In the rows, 128 means zero.
Each row has a class, written after it.
[114  91 136 109  98 191 112 112 133 121 105 102 131  69 145 124 172 104
 127 136  51 138 105  90  97 161 164 124 141 114 125 105  71  96 117 111
  93 100 146 131 130 162 156  86 181]
navu
[141 143 137 130 110 135 106 163  84 114 140 106 146 124 144 119 133 141
 107 149 138 146 101  88  80 135 148 134 135 183 124 126 129 109 140 136
 136 128 136 127 107 115 110 166 129]
kud
[126 132 123 129 153 132 142 120 130 128 116 124 131 146 114 136 152 148
 120 130 117 132 132 134 120 111 122 106 137 141 133 156 123 140 132 127
 126 114 148 128 143 129 132 134 112]
fasu
[166 155 130 127 104 145  84 144 172 115 146 128 138 148 146 120  86 119
 132 133 118 138 102 141 138 123  75 162 141 150 128 107  91 138 134 106
 141 120 157 115  87 147 153 165 137]
Rafo
[109 130 140 141 110 123 156 157 168 116 100 103  99 104 124 141  92 125
 117 124 141  92 108 106 127 148 131 117 121 102 115 126  51 105 108 125
 119 133 122 120 172 105 139 107  97]
navu
[137 101 145 164 182 136 103 101 199 113 125 142 146 154 133 119 152 169
 157 119 111  94 106  79  62 130 124 116 102 147 140 119  86  44 135 155
  83 125 167 155 144 144 177 129 159]
fasu
[ 95 148 159 159 133 153 118 105 175 145  88 124 150  91 115 190  96 187
 119 163  95 167 126  90 128 192 114 118  83 146 147 145 129  68 155 150
 100 106 144 128 117 135 197 167 142]
senan
[132 134 140 121 107 214 127 134 133 118 111 129 162 137 129 144  74 145
 150 139 122 152 105 136 118 100 136 149 133 143 138 139 176 148  94 121
  95 110 115 149  64 149  82 171 131]
Mopo
[125 136 146 145 145 127 136 128 133 118 142 119 141 122 127 138 109 143
 111 140 109 154 138 138 118 111 137 123 144 128 129 159  96 140 121 122
 132 121 132 133 145 125 135 153 117]
Rafo
[ 85 105 123 105 111 126 134 108 148 128 109 128 143  82 132 120 112 132
 125  81 121 120  90 133 109 146  98 136 121 131 136 147  86 121 123 131
 135 131 111 124 192 107 102 124 138]
kud
[141 138 105 162  73 158 127  96 154 139 105 137 133 131 131  94 103 164
 101 184  96 132 131 109 115 189 108 162 121 149 146 149 127 162 119  69
 124 138 178 142 150 127 171 179 120]
mif
[145 122 138 135 136 170 116 147 149  95 119 106  73 134 124 125 123 113
 142  96 159 132 113 119  93 101 119 179 134 162 156 123 114 149 111  99
 109  67 123 141 114 115 119 135 130]
Mopo
[118 101 133 127 114 121 121 146 143 118 129 123 154 127 136 128  92  96
 143 105 117 118  94 120 103 138 122 167 139 118 122 131  85 112 110 141
 149 119 133 137 151 137 120 147 126]
Mugo
[102 100 105 168 140 122 106 153  82 109 105 128 191 135 146 166 142 157
 246 130  95  96 161 133 102 157  53  86 111 119 160 102 162  99 111 112
  96 138 120 172 142 114  96 119 136]
kud
[149 180 151 119 118 156 111 126 130 118 124 104 139 148 124 133  93 136
 131 140  93 163 137 122 151 137  98 146 148 144 106 129  85 154 132  89
 120 107 178 117 114 138 121 142 142]
senan
[ 84  97 127 170 118 124 151 170 140 122  94 111 114 125 126 135  89 117
 159 129 137  96 113 126  93  85 134 105 147 114 135 114 116 119 107 127
 104 118  96 137 168 147 126 106  96]
navu
[120 122 122 154 146 128 144  96 137 116 124 131 148 130 130 133 122 151
 119 125 109 123 142 144 104 115 104 133 137 126 129 160  91 138 126 126
 107 131 121 138 144 104 147 149 122]
Mugo
[170 141 114 104 109  61 120  54 127 134 141 133 116 139 182 120 140 142
 128 106 171 122  96 123 104 157 117 110  88 153 163  88  76 120 126 117
  52 102 147 110 165 123  86 126 153]
rina
[128 153 147  97 160 112 137 124 134 126 104  83 142 157 125 188 119 108
 200 120 103 156 140 151 252 158 109 117 154  91 153 165 159 108  91 110
 138 122 129 152  72 112 156 132 165]
Dar
[ 76 100 132 108 129 150 123 173 134  97 107 130  77 114 124 126 114 104
 125 120 141 133 106 138  85 121 125 128 118 128 138 132 113 127 140 141
 114 115  99 115 138 143  94 130 120]
navu
[129 122 104 118 121 112 117 143 154 133 109 119 139 121 132 162 103 135
 153 104 156 100 117 136 131 153 125 101 116 136 144 143  86 115 124 110
 124 124  76 153 180 131 129  78  88]
kud
[114 119 123 158 152 126 147 110 118 124 138 122 153 148 131 134 125 142
 114 138 111 122 145 130 105 108 113 126 145 130 128 152  99 132 131 123
 124 132 126 129 140 114 160 160 127]
Mugo
[109 113 155 140 147  84 122 138 174 140 113 159 115 114 127 128 100 111
 167 124 109 138 122 121 127 135  90 142 115 103 124 114  98 100 129 130
 142 111 124 139 157 120 148  81 103]
senan
[197 142 109 127 124  77 141 147 147 135 155  91 139 132 125 159 128 135
  92 155 170 109 129 132 116 125 186 123 131 133 139 153  66 123 122 109
 129 117 135 135 162 128 154 138 107]
fasu
[ 93 107 121 165 132 124 129 129 155 143 105 131 117 120 128 135 116 112
 154  81 131 117 136 126 127 140 129 130 134  99 132 118 106 119 125 126
 107 109  85 123 177 139 104  97 124]
rina
[113 137 135 146 144 145 129 130 140 113 142 116 137 123 123 142 108 145
 113 139 107 146 145 137 124 120 129 117 136 132 129 161  87 143 132 141
 133 117 137 125 144 123 151 163 116]
Rafo
[164 128  88 100 130 134 114 137 155 123 152 135 117 141 123 141 112 101
 108 128 134  78 142 147 162 156 159 138 134 152 113 125 123 139 109 109
 185 146 125 146 167 168 118 131  97]
mif
[125 128 126 143 102 149 122 119 169 150 107 140 137 106 119 105  98 108
 122  86 144 142 112 102  77 102 190 125 126  94 132 129 139 132 140 114
 130 134  88 143 147 177 131 120  97]
Rafo
[126 130 130 129 156 135 130 109 132 116 118 124 117 140 130 122 119 135
 132 124 124 150 147 116 131  92 124 120 132 135 137 147 135 151 120  96
 111 115 129 136 138 125 135 133 138]
Mopo
[130  94 120 109 158 119 132 119 147 112 136 131 139 161 151 159 128  91
 177 116  74 149 200 166 143 185 125 154 132  92 138  97 135 135 104  85
  61 119  98 117 180 180 109  75 160]
navu
[176 150 143 147 132 138 120 112 130 135 101 125 119 135 132 130 161 141
 105 144 121 156 145 135 138 183 141 146  99 150 125 110 119 142 146 112
  97 116 166 115 102 149  99 164 151]
rina
[136 138 111 133 144 128 145 128 145 112 135 118 120 136 124 142 130 141
 112 134 117 120 146 140 112 113 137 103 128 138 123 142 104 138 130 118
 129 115 142 117 158 116 128 132 106]
fasu
[127 122 117 141 165 119 145 118 136 117 132 122 122 144 120 134 142 141
 116 131 115 127 138 125 124  94 125  96 137 134 124 146 117 139 133 124
 124 113 145 120 155 114 148 144 123]
fasu
[125 115 124 152 138  98 139 159 145 118 124  93  91 137 141 122 101 130
 121 113 142  75 114 118 107 129 114 157 116 121 108 140  68 116 142 129
 126 126 112 141 168 129 115 139 102]
Dar
[125 129 130 131 161 131 150 105 134 127 136 129 137 144 116 134 121 145
 111 139 117 139 141 133 119 104 114 114 132 137 126 151 136 135 122 136
 124 124 156 107 150 114 128 122 120]
fasu
[ 63 107 132 118 134 139 125 165 118 102 116 110 101 124 126 136  90 121
 139 100 162 115 134  95 128 133 106 118 129 115 158 128  93 110 131 113
 121 103  87 122 164 119 125  95 104]
Mopo
[114 104 128 156 132 107 134 154 172 133 112 118 108 130 122 124 104 118
 143 107 146 100 105 153 108 154 117 154 111 129 118 136 111 118 119 124
 123 128 108 120 173 146  67 129 124]
Dar
[123 127 151 140 110 133 147 157 119  86 130 129 103 141 135 145 107 119
 130 132 129 122 141 128 112  99  72 162 147 146 149  81 113 165 144 112
  90  96 114 105  89 100 141 118  98]
navu
[116 129 138 142 149 112 134 115 131 118 129 142 127 133 135 123 123 140
 111 134 108 119 142 124 139 121 116 124 135 155 124 160 118 140 109 118
 131 133 138 129 158 113 135 125 113]
mif
[ 86 116 108 135 115 175 139 107 132 126 130 133 151 107 132 122 104 109
 124 111 142  88 119 131  78 139 115 136 112 122 135 120 129  99 120 163
 131 139 112 114 127 115 115 136 111]
Mugo
[160 133 103 114  73 108 134 120 143 125 148 101 144 150 125 230 106 134
 174 111 166 112 113 120  97 179 165 136 113 176 176 114 158 145 121 189
 120  91 107 137 116 140  57 166  76]
fasu
[114 178 117  96 127 114 121 174 118 113 171 140 133 133 148 151  90 113
 141 138 102 147  85  97 158 112  75 114 155 129 138 101 175 130 112 115
 138 105 115 118 105 123 151 180 142]
mif
[ 81 117 107 112 121 171 120 178 104 119 122 126 124 124 124 133  96 128
 145 128 150 136 139 109 109 133 128 126 127  86 128 140  95 109 102 171
 120 140 105 119 152 120 109 132 112]
navu
[117 142 146 160 151 106 132 129 138 132 126 139 136 138 125 132 125 132
 138 149 118 150 159 128 127 117 128 114 131 134 127 138 102 136 131 105
 111 105 126 124 143 117 146 128 115]
senan
[ 49 140 126 116 120 117 171 156 101 153 144  77 160 121 164 112 110 132
 159 128 121 111 102 137  87  88  92 133 152  85 158 134 147  96 135 140
  54 135  60 131 104 147 146 170 184]
Mopo
[115 114 113 104 109 158 127 155 137 119 105 132 107 120 123 128  95 117
 119 120 135 139 109 117 124 137 136 150 135 110 119 142  94 140 100 148
 129 117 116 140 164 134 114 127  89]
navu
[150 125 150 119 131 150 134 104 118  79 119 106 137 129 139 111 122 128
 109 129 113 142 101 122 134 151 118 136 146 150 148 119  94 150 115  72
 116  91 158 182 135 134  99 174 115]
Rafo
[ 86 111 121 136 110 141 118 192 138 132 138 108 140 121 112 126  74 114
 129 128 178 126 110 138 129 145 120 111 134 103 132 149  74 122 132 128
 154 138  83 126 147 132 116 128  95]
Rafo
[128 125 126 135 149 138 149 128 133 123 126 124 127 147 112 132 129 145
 112 140 119 126 141 137 111 115 136 114 127 128 119 169 117 146 126 127
 128 126 147 120 148 113 121 132 103]
fasu
[103 110 112 145 122 140 129 155 121 136 118  53 111 122 136 134  91  97
 121 126 158  93 108 102  84 128 127 124 120 121 116 134 110 104 120 102
 117 138 116 129 175 161 108 117 147]
navu
[152 180 128 114  96 138 122 152 139 112 169 137 145 131 149 107 108 125
 135 144 102 135  99 128  95 146 108 158 134 145 120 118 106 144 141 103
 142 109 148 171 115  90 128 152 115]
rina
[163 127  76  89 126 115 123 121 111 138 150 124 153 118 107 115 121  98
 110 116 175 132 155 154 158 150 156 155 150 125 130 122 165 144 117 133
 161 157 113 123 173 128 123 133 126]
kud
[112 108 149 128 130 142 119 108 172 127  82 122 128  91 166 159 130 110
 161  92  69 149 107 116 123 162 126 151  79 159 141 119 170  79 148 119
 140  83 119 181 111 141 170 104 126]
Dar
[133 122 129 146  98 117 143 116 186 192 126  99 148 137 125 115 124 110
 145 142 124 133  80 117 110 161 156 119 118 137 118 104 169 118 172 113
  98 137  97 127 101 188 175 100 159]
Dar
[154 135 111  74 120 123 116  87 157 136 151 114 151 130 126 131 106 131
 142 113 112 137 124 149 132 150 130 141 151 148 138 145 103 125 126 105
 167 152 141 151 170 122 150  86 151]
kud
[ 77  92 149 140 138 111 108 119 122 104 113 115  90 109 156  95 132  96
 137 172 111 137  95 139  96 136 131 142 150 146 180 139  95 102 126 160
  87  81 139 126 122 150  89 146 160]
rina
[106 145 106 161  95 185 113 101 155 123 142 129 107 146 164 127 109 117
 166 135 105 110 175 138 113 123 142 143 141 164 146  95 105 114 135 164
 150 116 131 110  80 105 148 128 111]
rina
[109 126 128 145 172 128 147 123 126 117 135 123 123 139 122 124 122 137
 108 132 114 118 144 120 133 104 124 123 133 137 115 148 123 133 139 128
 136 121 131 135 158 124 143 140 114]
Dar
[176 132 120 104 110  99 156 111 149 157  94 114 101 140 124 137 156 124
 136  93 174 161  98 187 129 103 129 132 133 158 174 104  50 171 122 104
 132  75 138 122 137 140 165 121 120]
Mugo
[136 124 136  84 127  88 131 116 111  63 101 146 131 115 122 145  62 165
  97  99 129 157 137 101 149 100 151 118 111 108 103 185 149 143 151 114
 148 177 145 186 168  76 141 184 100]
navu
[113 118 171 169 148 138 154 130 139  76  69 103 102 100 141 138 115 155
 169  89  95  95 176 131  24 113 129 147  86 127 151  89 117  68 131  88
 102 134 170 170 184 122 123  85 125]
navu
[ 88 135 170 141 139 110 127 155 141 115  92 119 112 110 130 119  81  97
 143 118 132 119 137 134 122 124  98 140 118 106 132 129  97 102 134  94
 115 109 121 120 146 126 119  76 103]
senan
[172 131 137  82 135 108 130 174 122 130 184 111 174 159 124 184 109 130
 149 104 165 122 117 148 152  93 139 136 148 142 129 116 138 119 117  92
 156 136  99 149 102 130 134 143 156]
Mopo
[158 138 112 114 133  83 107 152 136 118 153 135 146 145 134 122  96 103
 155  96 154 130 145 160 169 131 119 158 147 123 111 137 139 138 140 126
 138 137 100 174 141  98 139 106 109]
rina
[135 134 128 136 151 110 143 105 134 120 127 114 127 129 126 143 127 143
 121 125 129 122 131 134 131 120 125 120 143 155 137 149 113 141 117 132
 111 119 123 120 159 102 136 132 124]
kud
[133 164 132 125 100 164  98 137 142 114 110 114 134 115 122  97  92 131
 109 157 154 154 144 134 140 141 130 148 143 184 165 131  83 121 124 107
 162 144 168 127 113 147 114 125 132]
mif
[ 93 101 136 142 130 126 131 116 142 140  77 112 104 107 122 126  94 100
 140  86 158 148 108 128 151 125 141 114 116 116 139 124 145 121 133 130
 117 108 115 122 151 141 109 120 143]
rina
[123 159 146  75 155 119 138 122 137  80 212  86 198 126 168 168 135  77
 158 140  74 124 179 148 120 167 164 110  98 154 128 160 154  88 155 121
 126 122 142 153 102  71 196  94 160]
fasu
[135 154  93 108 112 144 120 149 124 120 129 117 165  96 115 103 130 108
 142 103 159 164 120 108 161  95  77 139 157 129 158  68  93 181 141 113
 122 100 115 146 119 154 101 178 155]
Mopo
[166 148 110 110  98 114 111 132 134 102 151 105 124 120 130 134 132 113
 126 113 140  71 129 102 124 168 160 128 123 142 125 122 114 128 133 101
 127 145 140 141 141 126 137 138 131]
mif
[135 104 124 163 129 167 123 138 125 123 110  92 135 133 139  97 116 111
 147 128 143 197 143 101 160  87 129 141 159 143 136  89 128 158 126  91
  96 102 106 133  80 143 135 165 178]
Mopo
[180  95 103 123 135  91 142 163 142 163 128 113 125 122 110  90 143  79
 127 121 169 182 121 127 150 134 145 116 106 105 100  44 155 141 161 114
 126 124 147  88 147 162 165 119 166]
fasu
[183 134 121  75 134  86 151 122 148 138 172 121 150 127 113 183 124 118
  98 144 136 141 110 148 147 127 155 101 143 141 137 114 146 131 140  95
 162 125 112 139 128 145 120 102 114]
fasu
[178 121 137  98 136 106 122 146 152 152 146  92 112 127 116 159 111 119
 104 126 142 123  88 155 145 118 167 144 143 114 110 179 102 116 118 130
 182 141 124 157 125 148 168 143 121]
Rafo
[134 150 111 122 125 140 106 204 133  98 141 121 153 121 125 117 131 118
 122 154  88 152 129 132 101 147  73 146 120 136 111 128 109 161 183  95
 149 118 144 154 119 145 107 175 125]
fasu
[113 131 142 159 162 131 135 100 142 131 123 139 124 153 126 126 115 149
 134 141 116 146 155 127 138 127 119 121 134 145 110 153 116 130 117 123
 111 113 128 134 146 100 146 122 104]
senan
[135 107 111 105 121 103 153 158 113 157  75  97 128 174 127  73 137 100
 176 111 147 125 116 112 149 151 137  92 110 101 118 105 142 122 151  89
 158 129 164 189 169 147 202  73  79]
fasu
[152 102  96 116 136 121 122 105 108 126 124 113 125 133 120 129 128 116
  98 124 142 104 109 126 114 135 124 136 135 120 121 141 131 129 136 108
 153 148 128 154 141 151 114 168 130]
Mugo
[122 136 127 123 130 114 119 111 145 138 116 145 129 112 119 109 111 119
 117  89 137 157 140  98 134 135 135 144 145  92 118 103 139 107 145  94
 114 135  89 128 153 142 127 115 129]
senan
[118 154 164 119 105 115 118 108 137  94 116 125 141 115 127 125 107 121
 161 156  72 133 121 100 101 134 100 119 142 142 162 120 111 150 163 121
 115 131 160 124  94 128 117 105 132]
kud
[116  93 119 174 122 119 135  91 158 115 128 134 112  81 137  73 175  90
 133 156 119 162 113 117 133 208 177 102 137 159 113 126 133 141 130 138
  90  95  86 181 138  66 106  94 106]
rina
[112 153 125 153 155 126 139 117 139 130 130 131 122 136 126 135 124 148
 132 160 112 137 143 130 119 131 120 106 125 136 121 147 119 127 122 116
 116 108 131 140 148 107 145 161 114]
senan
[115  99 119  69 124 128 116 137  90 105 160  76 138 156 139 151  77 120
 124 134 150 107 135 124 143 156 110 127 119 123 132 182 107 143 148  69
 125 140 108 159 148 125 127 106 137]
Mopo
[115 134 129 151 174 132 143 125 132 113 139 132 139 132 127 128 119 137
 112 139 113 112 148 128 125 101 122 115 118 137 118 138 126 126 132 125
 126 121 143 124 154 125 136 147 124]
Dar
[129 130 149 152 144 150 118 113 128 104 133 152 141 125 117  95 138 152
 127 131 112 160 162 113 105 128 109 159 141 122 117 111  96 133 149 114
  96 137 131 132 105 110  96 161 147]
senan
